Below is a small trained network, with its code and all its weights. Each question gives an input and a class and asks what happens when units are switched off, that is, made to give their printed mean instead of their output.

import numpy as np


def w(rows, s, z=0):
    codes = np.array(rows[::2]) - 128.0
    scale = np.full(codes.shape[1], s)
    scale[-1] = z or s
    return codes * scale


def norm(h):
    return h / np.sqrt((h * h).mean(-1, keepdims=True) + 1e-5)


def f(y):
    return y / 2 * (1 + np.tanh(0.7978845608 * (y + 0.044715 * y**3)))


def log_softmax(a):
    a = a - a.max(-1, keepdims=True)
    return a - np.log(np.exp(a).sum(-1, keepdims=True))


def net(x, mask):
    res = np.array(x, float).reshape(1, 6) / 4 @ E
    u = 0
    for l in range(2):
        y = f(norm(res) @ A[l][:, :-1].T + A[l][:, -1])
        res = res + np.where(mask[u : u + 16], y, B[l][:, -1]) @ B[l][:, :-1]
        u += 16
    return log_softmax(norm(res)[-1] @ U[:, :-1].T + U[:, -1])


A, B = {}, {}
E = w([
[115,38,40,64,116,126,196,67,173,186],'x0',
[145,103,120,197,4,164,181,179,125,140],'x1',
[93,19,187,155,131,26,116,168,214,63],'x2',
[176,52,200,43,165,215,144,212,95,147],'x3',
[126,127,128,130,129,127,130,130,126,131],'x4',
[133,126,122,120,122,123,126,124,122,116],'x5',
],0.0022)
A[0] = w([
[80,171,126,73,216,56,109,106,117,142,42],'L0N1',
[140,78,31,59,127,118,159,101,206,199,82],'L0N2',
[159,215,98,103,122,159,137,71,53,174,89],'L0N3',
[148,185,216,184,126,133,60,143,80,95,46],'L0N4',
[93,171,78,189,101,9,121,56,120,157,79],'L0N5',
[137,111,100,198,40,132,174,180,85,128,89],'L0N6',
[203,80,186,63,122,161,86,169,124,203,68],'L0N7',
[121,136,129,98,254,115,100,76,128,124,42],'L0N8',
[118,62,159,137,135,42,129,143,135,49,40],'L0N9',
[119,68,87,131,155,140,160,99,160,144,4],'L0N10',
[107,65,212,147,126,78,84,81,213,104,65],'L0N11',
[169,192,105,137,141,211,91,88,100,222,63],'L0N12',
[88,56,191,160,94,62,91,143,170,117,41],'L0N13',
[133,164,162,162,117,109,11,178,69,109,42],'L0N14',
[84,185,155,58,218,78,144,104,121,120,53],'L0N15',
[83,190,65,194,141,85,132,109,170,107,71],'L0N16',
],0.0034,0.0018)
B[0] = w([
[197,89,105,173,69,166,12,127,150,87,165],'L0N1',
[51,105,192,234,175,132,173,65,3,2,219],'L0N2',
[111,163,49,95,190,84,168,238,148,124,237],'L0N3',
[89,54,125,173,197,124,214,29,95,125,190],'L0N4',
[124,153,243,11,106,117,125,109,174,169,253],'L0N5',
[195,79,76,150,103,193,1,124,166,166,203],'L0N6',
[104,177,187,83,68,69,128,89,142,138,213],'L0N7',
[186,51,95,160,67,201,68,134,123,128,176],'L0N8',
[140,194,60,124,190,141,171,182,117,193,185],'L0N9',
[122,133,158,167,168,144,171,132,97,118,107],'L0N10',
[141,188,22,88,160,95,159,186,97,119,206],'L0N11',
[95,130,69,128,156,27,163,190,144,88,222],'L0N12',
[121,196,37,135,159,141,143,160,87,179,195],'L0N13',
[66,73,134,190,132,149,221,46,81,117,168],'L0N14',
[198,66,101,162,63,215,58,158,113,108,166],'L0N15',
[146,144,219,54,92,149,161,118,157,142,197],'L0N16',
],0.0029,0.0017)
A[1] = w([
[133,50,139,148,158,68,127,168,209,46,112],'L1N1',
[142,139,59,134,150,70,142,205,165,112,22],'L1N2',
[179,99,69,187,39,216,103,151,159,204,125],'L1N3',
[91,84,129,133,178,3,128,207,181,149,24],'L1N4',
[162,151,82,73,200,137,71,82,90,128,165],'L1N5',
[143,108,133,202,55,138,172,167,155,151,17],'L1N6',
[183,183,46,108,143,112,169,158,80,130,2],'L1N7',
[111,189,88,168,111,82,122,82,231,71,98],'L1N8',
[84,14,48,76,113,111,163,62,113,200,59],'L1N9',
[147,130,82,211,34,148,164,127,153,173,115],'L1N10',
[173,38,215,30,169,161,168,223,88,143,137],'L1N11',
[190,208,163,203,165,144,80,174,110,109,74],'L1N12',
[45,125,182,235,164,126,177,70,69,59,73],'L1N13',
[105,227,27,92,158,162,165,136,96,137,12],'L1N14',
[106,112,85,84,206,131,44,83,149,94,41],'L1N15',
[180,196,221,193,174,148,109,197,133,112,79],'L1N16',
],0.0033,0.00097)
B[1] = w([
[127,174,67,167,124,186,137,199,26,166,150],'L1N1',
[130,137,75,121,152,182,159,174,113,124,155],'L1N2',
[157,93,135,169,208,82,17,144,172,57,171],'L1N3',
[122,180,43,135,156,203,154,195,92,158,162],'L1N4',
[146,66,139,216,71,99,100,205,148,121,182],'L1N5',
[194,116,85,105,191,171,80,125,91,105,143],'L1N6',
[78,109,102,175,168,86,135,181,163,144,159],'L1N7',
[122,148,190,49,73,163,144,149,131,199,177],'L1N8',
[134,123,190,219,195,129,141,69,51,72,161],'L1N9',
[172,92,179,95,181,149,41,146,115,78,170],'L1N10',
[87,244,135,106,48,56,114,52,222,167,252],'L1N11',
[120,4,107,121,127,87,180,90,121,108,148],'L1N12',
[146,31,157,64,200,172,232,71,77,96,168],'L1N13',
[94,91,88,143,166,130,180,238,142,153,185],'L1N14',
[218,108,164,193,103,214,120,167,150,106,155],'L1N15',
[71,77,47,127,140,138,181,20,106,132,150],'L1N16',
],0.0031,0.0027)
U = w([
[94,161,32,148,172,117,205,254,109,162,255],'0',
[106,49,178,158,181,140,233,14,42,78,54],'1',
[111,208,215,46,30,87,122,71,211,187,159],'2',
[233,57,128,185,129,164,2,149,148,73,33],'3',
],0.0088,0.00033)

Each question gives the input, the list of numbers given to net, and the class t.
The units are the neurons (one row each of A and B). Each row of codes is followed by its name. A weight is (code - 128) times the scale printed after its matrix; where a second scale follows, it is the last column's (A, B and U).
mask holds one flag per neuron, layer by layer. A switched-off neuron (its flag False) gives its mean, the last column of its row in B, instead of its output. The means were averaged over made-up inputs and are rounded, as every weight is.
A unit's drop is (log p(t) with every unit on - log p(t) with that unit switched off) / (log p(t) with every unit on - log p(t) with every unit switched off).
The circuit of an input: a set's keep is (log p(t) with only the set's units on - log p(t) with every unit switched off) / (log p(t) with every unit on - log p(t) with every unit switched off). Starting from the 12 units with the biggest drops (on a tie, the unit counted first), units are removed one at a time, each time the one whose removal leaves the highest keep (on an exact tie, the one counted first), for as long as the keep stays at least 0.8.
units of the circuit, in order: the units of the circuit, biggest drop first
most important unit: the unit with the biggest drop
k most important neurons: the k neurons with the biggest drops, biggest first
top k neurons in layer l: the k neurons of layer l with the biggest drops, biggest first
drop of u: that unit's drop, to one decimal
input [4,2,0,5,8,8], class 2: most important unit -> L1N11
input [-6,5,-3,-6,-6,3], class 1: units of the circuit, in order -> (L0N4; L1N13)
input [6,-5,-6,-6,-7,7], class 0: top 2 neurons in layer 0 -> (L0N3; L0N4)
input [2,-1,1,3,7,5], class 2: top 2 neurons in layer 0 -> (L0N4; L0N14)
input [8,6,3,-8,1,4], class 1: top 4 neurons in layer 0 -> (L0N2; L0N7; L0N10; L0N1)
input [7,7,4,-5,-3,2], class 1: units of the circuit, in order -> (L0N2; L1N9)
input [4,-6,5,4,6,-2], class 3: units of the circuit, in order -> (L0N1; L1N15)
input [-5,3,1,8,5,7], class 2: 2 most important neurons -> (L1N11; L0N2)
input [-4,0,4,-3,2,2], class 0: 2 most important neurons -> (L0N11; L0N2)
input [2,-8,2,8,-1,-5], class 2: 2 most important neurons -> (L1N11; L0N7)
input [3,7,5,-6,2,-6], class 3: top 3 neurons in layer 0 -> (L0N6; L0N7; L0N3)
input [6,1,-5,-6,-8,-1], class 1: 4 most important neurons -> (L0N2; L1N11; L1N9; L0N11)
input [-8,8,-2,-8,-6,6], class 1: top 3 neurons in layer 0 -> (L0N4; L0N14; L0N7)
input [-1,3,3,-4,2,5], class 2: most important unit -> L0N5
input [-8,3,-4,7,-8,-1], class 1: 2 most important neurons -> (L0N4; L0N5)
input [1,-8,1,-6,-7,2], class 3: top 3 neurons in layer 0 -> (L0N1; L0N15; L0N8)
input [6,3,-3,5,4,-7], class 1: 2 most important neurons -> (L0N2; L0N5)
input [-6,-8,-7,3,-3,7], class 3: top 4 neurons in layer 1 -> (L1N5; L1N15; L1N4; L1N1)
input [-3,7,2,-5,-7,1], class 3: 2 most important neurons -> (L0N6; L1N3)
input [-1,-6,-7,8,1,2], class 2: most important unit -> L1N11
input [8,4,1,-8,-2,-8], class 1: top 3 neurons in layer 0 -> (L0N2; L0N7; L0N10)
input [0,3,8,7,6,-3], class 0: top 2 neurons in layer 1 -> (L1N4; L1N1)
input [-5,-7,-4,7,4,-6], class 2: top 3 neurons in layer 0 -> (L0N2; L0N6; L0N7)
input [-5,-4,6,-4,0,1], class 0: 2 most important neurons -> (L0N11; L0N2)
input [4,3,-3,1,-6,1], class 1: 2 most important neurons -> (L0N2; L0N11)
input [0,-7,3,8,0,0], class 2: drop of L1N11 -> 1.4
input [3,6,-5,-7,-7,4], class 2: most important unit -> L0N5
input [-1,-8,6,-4,1,0], class 3: drop of L0N8 -> 0.4
input [6,8,-2,-1,0,-3], class 3: drop of L0N6 -> 0.6
